Below are the code and all the weights of a small trained network. Each question names an input and a class and asks about switching units off, where a switched-off unit gives its printed mean instead of its output.

import numpy as np


def w(rows, s, z=0):
    codes = np.array(rows[::2]) - 128.0
    scale = np.full(codes.shape[1], s)
    scale[-1] = z or s
    return codes * scale


def norm(h):
    return h / np.sqrt((h * h).mean(-1, keepdims=True) + 1e-5)


def f(y):
    return np.maximum(y, 0)


def log_softmax(a):
    a = a - a.max(-1, keepdims=True)
    return a - np.log(np.exp(a).sum(-1, keepdims=True))


def net(x, mask):
    res = np.array(x, float).reshape(1, 2) / 4 @ E
    u = 0
    for l in range(2):
        y = f(norm(res) @ A[l][:, :-1].T + A[l][:, -1])
        res = res + np.where(mask[u : u + 7], y, B[l][:, -1]) @ B[l][:, :-1]
        u += 7
    return log_softmax(norm(res)[-1] @ U[:, :-1].T + U[:, -1])


A, B = {}, {}
E = w([
[210,4,85,158,100],'x0',
[229,157,182,164,174],'x1',
],0.0037)
A[0] = w([
[90,2,116,107,138,88],'L0N1',
[50,168,123,95,102,7],'L0N2',
[136,199,142,129,190,63],'L0N3',
[122,150,154,123,156,20],'L0N4',
[188,82,146,149,69,221],'L0N5',
[77,148,118,163,41,61],'L0N6',
[55,115,173,87,139,5],'L0N7',
],0.0073,0.0015)
B[0] = w([
[38,173,168,161,40,254],'L0N1',
[202,61,64,71,228,213],'L0N2',
[82,155,111,188,3,210],'L0N3',
[139,158,117,131,73,156],'L0N4',
[109,105,166,124,211,254],'L0N5',
[152,111,125,150,218,183],'L0N6',
[175,113,53,90,160,180],'L0N7',
],0.0043,0.0044)
A[1] = w([
[150,159,130,134,72,74],'L1N1',
[85,161,109,122,63,179],'L1N2',
[125,120,107,88,151,64],'L1N3',
[128,97,154,132,88,132],'L1N4',
[135,139,100,101,166,42],'L1N5',
[142,190,152,142,62,5],'L1N6',
[86,132,128,134,12,161],'L1N7',
],0.011,0.0025)
B[1] = w([
[204,228,157,68,52,161],'L1N1',
[173,87,144,163,160,223],'L1N2',
[142,154,124,69,139,164],'L1N3',
[161,183,100,99,148,177],'L1N4',
[110,150,66,88,144,164],'L1N5',
[194,170,195,2,34,186],'L1N6',
[50,96,125,171,71,253],'L1N7',
],0.0079,0.0062)
U = w([
[113,163,34,32,211,169],'0',
[24,67,130,203,52,163],'1',
[175,200,201,73,4,162],'2',
[222,76,187,187,241,162],'3',
[107,175,140,159,149,6],'4',
[105,167,148,145,147,16],'5',
[111,174,136,161,145,13],'6',
],0.018,0.013)

Each question gives the input, the list of numbers given to net, and the class t.
The units are the neurons (one row each of A and B). Each row of codes is followed by its name. A weight is (code - 128) times the scale printed after its matrix; where a second scale follows, it is the last column's (A, B and U).
mask holds one flag per neuron, layer by layer. A switched-off neuron (its flag False) gives its mean, the last column of its row in B, instead of its output. The means were averaged over made-up inputs and are rounded, as every weight is.
A unit's drop is (log p(t) with every unit on - log p(t) with that unit switched off) / (log p(t) with every unit on - log p(t) with every unit switched off).
unit that matters most: the unit with the biggest drop
top k neurons: the k neurons with the biggest drops, biggest first
top k neurons in layer l: the k neurons of layer l with the biggest drops, biggest first
drop when u is switched off: that unit's drop, to one decimal
input [1,7], class 3: unit that matters most -> L0N1
input [3,2], class 3: top 2 neurons in layer 1 -> (L1N7; L1N6)
input [-2,0], class 0: top 2 neurons in layer 0 -> (L0N2; L0N1)
input [8,1], class 3: top 2 neurons -> (L0N5; L0N3)
input [0,-8], class 0: top 2 neurons -> (L0N2; L0N3)
input [6,2], class 3: top 3 neurons -> (L1N7; L0N5; L1N6)
input [5,0], class 1: top 2 neurons -> (L0N1; L0N2)
input [3,1], class 3: top 2 neurons -> (L0N5; L0N3)
input [5,2], class 3: top 3 neurons -> (L1N7; L1N6; L0N5)
input [1,-2], class 1: drop when L0N1 is switched off -> 2.6
input [1,1], class 3: drop when L1N7 is switched off -> 0.5
